Below is a small trained network, with its code and all its weights. Each question gives an input and a class and asks what happens when units are switched off, that is, made to give their printed mean instead of their output.

import numpy as np


def w(rows, s, z=0):
    codes = np.array(rows[::2]) - 128.0
    scale = np.full(codes.shape[1], s)
    scale[-1] = z or s
    return codes * scale


def f(y):
    return y / 2 * (1 + np.tanh(0.7978845608 * (y + 0.044715 * y**3)))


def log_softmax(a):
    a = a - a.max(-1, keepdims=True)
    return a - np.log(np.exp(a).sum(-1, keepdims=True))


def net(x, mask):
    res = np.array(x, float).reshape(1, 6) / 4 @ E
    y = f(res @ A[0][:, :-1].T + A[0][:, -1])
    res = res + np.where(mask, y, B[0][:, -1]) @ B[0][:, :-1]
    return log_softmax(res[-1] @ U[:, :-1].T + U[:, -1])


A, B = {}, {}
E = w([
[95,43,155,165,130,96,51],'x0',
[193,222,139,153,140,100,83],'x1',
[179,110,129,96,253,192,145],'x2',
[96,152,255,185,112,108,226],'x3',
[160,111,140,217,91,193,84],'x4',
[138,71,142,159,143,172,41],'x5',
],0.0099)
A[0] = w([
[85,107,142,114,77,47,161,153],'neuron 0',
[75,112,152,154,88,81,117,176],'neuron 1',
[49,103,199,114,80,53,184,132],'neuron 2',
[135,138,72,46,191,143,131,192],'neuron 3',
[105,155,127,34,151,128,186,137],'neuron 4',
[145,131,122,20,137,104,161,119],'neuron 5',
[140,77,170,140,182,124,120,121],'neuron 6',
[83,110,122,125,69,133,118,94],'neuron 7',
[126,57,160,161,191,158,76,126],'neuron 8',
[169,149,45,45,166,143,116,173],'neuron 9',
[160,99,98,146,100,154,10,191],'neuron 10',
[120,142,118,137,91,147,112,103],'neuron 11',
[143,123,152,166,129,190,176,93],'neuron 12',
[162,195,157,151,113,96,125,89],'neuron 13',
[126,112,105,39,157,126,135,148],'neuron 14',
[59,105,138,159,46,135,97,135],'neuron 15',
[114,73,190,139,174,115,106,155],'neuron 16',
[157,201,135,144,138,146,171,254],'neuron 17',
[152,163,153,152,154,170,187,94],'neuron 18',
[133,204,159,170,124,154,178,167],'neuron 19',
[165,174,60,71,142,140,86,149],'neuron 20',
[111,131,83,73,179,103,157,103],'neuron 21',
[137,136,135,111,138,196,177,176],'neuron 22',
[145,210,178,139,114,65,133,140],'neuron 23',
[51,91,156,136,117,110,148,144],'neuron 24',
[172,119,74,140,109,122,87,79],'neuron 25',
[83,101,141,115,88,89,132,91],'neuron 26',
],0.012,0.0046)
B[0] = w([
[46,185,61,188,118,115,183,194],'neuron 0',
[95,159,80,145,78,174,162,189],'neuron 1',
[84,206,38,96,139,158,205,222],'neuron 2',
[65,105,174,136,217,43,112,221],'neuron 3',
[94,117,209,155,133,31,192,205],'neuron 4',
[81,139,188,180,160,37,144,193],'neuron 5',
[150,194,188,185,176,162,104,169],'neuron 6',
[95,58,126,185,63,131,148,164],'neuron 7',
[155,162,174,198,148,215,22,209],'neuron 8',
[119,86,102,96,204,65,85,235],'neuron 9',
[155,34,73,136,105,185,21,247],'neuron 10',
[147,98,115,84,86,92,150,145],'neuron 11',
[133,123,141,64,162,207,167,169],'neuron 12',
[228,205,137,106,32,72,91,173],'neuron 13',
[103,132,154,200,168,53,111,186],'neuron 14',
[111,68,123,211,28,145,162,206],'neuron 15',
[126,233,184,234,140,226,98,183],'neuron 16',
[195,121,159,50,148,95,159,217],'neuron 17',
[163,89,145,68,131,154,182,183],'neuron 18',
[216,151,148,19,99,155,218,205],'neuron 19',
[163,101,35,102,184,61,66,217],'neuron 20',
[84,125,182,168,181,37,139,182],'neuron 21',
[126,51,162,63,165,145,181,181],'neuron 22',
[182,254,119,107,45,86,113,200],'neuron 23',
[73,166,88,142,144,215,185,182],'neuron 24',
[163,68,42,87,125,147,96,175],'neuron 25',
[66,107,66,158,133,161,160,164],'neuron 26',
],0.0073,0.014)
U = w([
[152,63,46,96,208,123,62,143],'0',
[27,148,54,139,85,163,205,125],'1',
[179,87,195,42,185,206,213,25],'2',
[138,2,106,156,13,168,106,68],'3',
[150,140,202,182,166,246,65,254],'4',
[225,207,150,81,60,77,156,99],'5',
[73,110,192,125,206,38,160,198],'6',
],0.0093,0.00085)

Each question gives the input, the list of numbers given to net, and the class t.
The units are the neurons (one row each of A and B). Each row of codes is followed by its name. A weight is (code - 128) times the scale printed after its matrix; where a second scale follows, it is the last column's (A, B and U).
mask holds one flag per neuron, in row order. A switched-off neuron (its flag False) gives its mean, the last column of its row in B, instead of its output. The means were averaged over made-up inputs and are rounded, as every weight is.
A unit's drop is (log p(t) with every unit on - log p(t) with that unit switched off) / (log p(t) with every unit on - log p(t) with every unit switched off).
The circuit of an input: a set's keep is (log p(t) with only the set's units on - log p(t) with every unit switched off) / (log p(t) with every unit on - log p(t) with every unit switched off). Starting from the 12 units with the biggest drops (on a tie, the unit counted first), units are removed one at a time, each time the one whose removal leaves the highest keep (on an exact tie, the one counted first), for as long as the keep stays at least 0.8.
circuit, biggest first: the units of the circuit, biggest drop first
most important unit: the unit with the biggest drop
top k neurons: the k neurons with the biggest drops, biggest first
drop of u: that unit's drop, to one decimal
input [-3,-7,1,1,5,1], class 2: most important unit	neuron 10
input [7,3,-1,7,7,-2], class 1: top 3 neurons	[neuron 2; neuron 1; neuron 15]
input [-3,-6,1,4,0,0], class 2: circuit, biggest first	[neuron 22; neuron 12]
input [-2,-7,8,5,5,4], class 4: top 3 neurons	[neuron 8; neuron 16; neuron 6]
input [7,3,1,4,-6,2], class 1: top 2 neurons	[neuron 2; neuron 10]
input [5,6,8,-2,0,2], class 4: top 3 neurons	[neuron 8; neuron 16; neuron 6]
input [-8,5,5,4,5,-2], class 2: top 4 neurons	[neuron 22; neuron 18; neuron 12; neuron 19]
input [-2,2,-6,8,-5,-8], class 5: top 2 neurons	[neuron 23; neuron 13]
input [-5,-6,-1,8,-2,2], class 1: top 3 neurons	[neuron 2; neuron 0; neuron 24]
input [7,7,-4,4,6,-7], class 5: top 2 neurons	[neuron 13; neuron 23]
input [-1,2,4,5,3,-5], class 2: top 2 neurons	[neuron 18; neuron 12]
input [-8,6,6,-2,2,0], class 6: top 3 neurons	[neuron 3; neuron 9; neuron 10]
input [1,-8,5,7,0,1], class 2: top 2 neurons	[neuron 22; neuron 12]
input [-4,4,-1,-4,-4,2], class 6: circuit, biggest first	[neuron 3]
input [4,2,0,6,-8,7], class 1: drop of neuron 2	0.5
input [6,8,6,4,-6,-4], class 5: drop of neuron 23	0.4
